Look-ups in named tables: a row name and a column name give one cell, copied from the table.

sifup:
            dad  dovefu   mefuz     ked
vep      -29.20  -12.51   46.86  -34.13
zipivov   63.09   48.05    3.63  -80.27
fubetid  -26.38    8.54  -65.06   66.81
bizepo   -15.84    8.94  -71.56   61.17
relugan  -43.55  -27.09  -38.01   73.04
tepimo   -19.32  -16.81  -53.77   84.61

dad of vep = -29.20
mefuz of bizepo = -71.56
dad of relugan = -43.55
mefuz of vep = 46.86
ked of vep = -34.13
dovefu of bizepo = 8.94
dovefu of fubetid = 8.54
dad of tepimo = -19.32
dovefu of tepimo = -16.81
mefuz of zipivov = 3.63
mefuz of tepimo = -53.77
dad of fubetid = -26.38
dad of bizepo = -15.84
mefuz of relugan = -38.01

fabedof
|  | pokazu | zef | faf | dek | tudigop |
|---|---|---|---|---|---|
| zimelen | 192 | 65 | 233 | 110 | 125 |
| zabune | 197 | 85 | 214 | 41 | 124 |
| naf | 83 | 180 | 82 | 110 | 117 |
| tis | 181 | 111 | 47 | 121 | 121 |
| segu | 234 | 88 | 88 | 54 | 121 |
| vibub | 55 | 193 | 208 | 42 | 117 |
| nizutar | 210 | 88 | 36 | 150 | 122 |
| pokig | 82 | 153 | 147 | 151 | 120 |
| fozo | 248 | 70 | 84 | 76 | 123 |
| botosu | 201 | 98 | 64 | 112 | 122 |
| vuvika | 188 | 93 | 161 | 81 | 123 |
| sudemed | 184 | 123 | 68 | 66 | 120 |
| ran | 145 | 109 | 126 | 167 | 122 |

vuvika, dek: 81
segu, zef: 88
zabune, zef: 85
vibub, pokazu: 55
naf, dek: 110
tis, dek: 121
ran, faf: 126
naf, faf: 82
vibub, tudigop: 117
zabune, faf: 214
tis, zef: 111
sudemed, pokazu: 184
nizutar, tudigop: 122
zimelen, tudigop: 125
naf, zef: 180
Row with the largest zef: vibub

Table dageti
         kozoti  fuv  zuzisu  kepa  pud  guzosi  mokazu  zabe  panali  dud
sifor       130  133     128   130  131     130     126   125     128  120
levuto      178  118     154   120  157     101      99   218     146  254
miru        168  176      83   160   76      91     130   158     100  133
zosamap     127  126     129   131  121     127     126   127     128  131
buzeva      131  121     130   129  133     124     126   125     127  128
lol         132  120     131   130  129     125     126   123     129  129
foro        108   92     100   196  157     170      19   169      59  128

What is the pud of miru in dageti? 76
What is the kepa of levuto in dageti? 120
What is the fuv of miru in dageti? 176
What is the mokazu of levuto in dageti? 99
What is the zuzisu of buzeva in dageti? 130
What is the kozoti of foro in dageti? 108
What is the guzosi of miru in dageti? 91
What is the kozoti of zosamap in dageti? 127
What is the pud of buzeva in dageti? 133
What is the pud of zosamap in dageti? 121

Table bukidob
,lut,kezate,pagu,gufise,sugi,gapi
vos,155,154,158,154,153,156
tulit,180,195,202,142,188,180
sazom,142,115,140,149,185,201
fol,144,156,141,185,143,159
simud,128,160,116,217,130,162
bubu,185,204,188,232,207,154
lavi,210,168,124,203,155,28
rele,178,159,185,145,159,139
pubasa,150,231,181,163,94,117
rapa,113,168,114,248,110,162

What is the gufise of rele in bukidob?
145
What is the kezate of rapa in bukidob?
168
What is the gapi of rapa in bukidob?
162
What is the gufise of simud in bukidob?
217
What is the lut of sazom in bukidob?
142
What is the lut of vos in bukidob?
155
What is the gufise of bubu in bukidob?
232
What is the kezate of tulit in bukidob?
195
What is the gapi of bubu in bukidob?
154
What is the lut of tulit in bukidob?
180
What is the kezate of pubasa in bukidob?
231
What is the lut of rele in bukidob?
178
What is the kezate of bubu in bukidob?
204
What is the sugi of vos in bukidob?
153
What is the gapi of simud in bukidob?
162
Row with the largest gufise: rapa

Table gop
,rego,nitu,bidomut,pofa,pela,pab,gom,pogok,peferu,tunaga
goked,35,151,157,179,142,72,204,128,159,137
seruzol,170,93,172,138,91,62,229,122,115,105
dolagi,93,187,135,137,114,164,171,26,189,130

tunaga of goked: 137
gom of goked: 204
pab of dolagi: 164
rego of goked: 35
tunaga of dolagi: 130
nitu of seruzol: 93
pogok of seruzol: 122
gom of dolagi: 171
nitu of dolagi: 187
pela of seruzol: 91
gom of seruzol: 229

zisum:
	pupe	mipimop	kan	mib
nis	3666	6750	6177	3703
dutumu	3509	6595	9386	3879
fafi	3682	3612	5320	3718
pumato	3674	3538	3837	3694
gub	3420	9391	3301	3745
rumig	3703	2448	3700	3673
kibegan	3645	3838	6319	3670
fek	3716	1477	3725	3667

pupe of nis: 3666
kan of gub: 3301
mib of pumato: 3694
mipimop of gub: 9391
mib of rumig: 3673
mib of dutumu: 3879
pupe of rumig: 3703
kan of rumig: 3700
mib of fafi: 3718
kan of dutumu: 9386
pupe of fafi: 3682
mib of nis: 3703
mipimop of fek: 1477
mipimop of rumig: 2448
Which row has the largest mib? dutumu

Table ruk
fields: beg, donoze, dok, lag, merita, zar, ridida, tovazup, bur, lig
dol: [92.7, 80.9, 41.0, 58.6, 66.5, 20.3, 47.4, 71.1, 78.8, 63.7]
menore: [96.5, 81.4, 45.4, 57.0, 65.2, 22.4, 46.8, 72.1, 77.3, 64.7]
kug: [98.4, 82.6, 50.1, 53.0, 61.8, 23.6, 46.3, 74.3, 73.5, 65.7]
kub: [91.5, 79.9, 38.7, 59.9, 65.8, 20.5, 47.5, 71.3, 80.6, 63.8]
dud: [99.9, 81.7, 52.6, 51.9, 61.9, 24.8, 46.9, 75.8, 72.8, 64.9]
taz: [95.3, 80.3, 41.5, 58.0, 65.0, 21.3, 46.2, 71.5, 78.6, 65.6]

dok of menore = 45.4
merita of menore = 65.2
bur of kub = 80.6
tovazup of menore = 72.1
zar of dud = 24.8
beg of menore = 96.5
Row with the largest lag: kub

Table vutut
         kidovif  rirapan  selimu    bir  mopek  tesog
ruv        61463    61329   61345  61458  61379  61289
rudur      12167    19069   58288  52737  52155  32495
sedake     46974    36950   43154  50707  83457  54262
segegi     71406    42049   53277  51294  60195  50304
ris        60941    60984   64823  61449  60356  61864
zif        65276    32939   61789  70453  50300  52445
raguv      47697    73509   54611  65794  59111  59861
vuvite     49383    42956   48842  51196  82604  58295
tulaso     95158    75417   84734  44782  72652  30796
votag      62270    63332   59962  62354  61266  63157
salo       81911    66543   84805  50248  49219  46320
mosigag    49208    39443   50782  45793  79011  59651

What is the bir of zif in vutut?
70453
What is the rirapan of segegi in vutut?
42049
What is the tesog of ruv in vutut?
61289
What is the kidovif of raguv in vutut?
47697
What is the bir of vuvite in vutut?
51196
What is the bir of votag in vutut?
62354
What is the selimu of ris in vutut?
64823

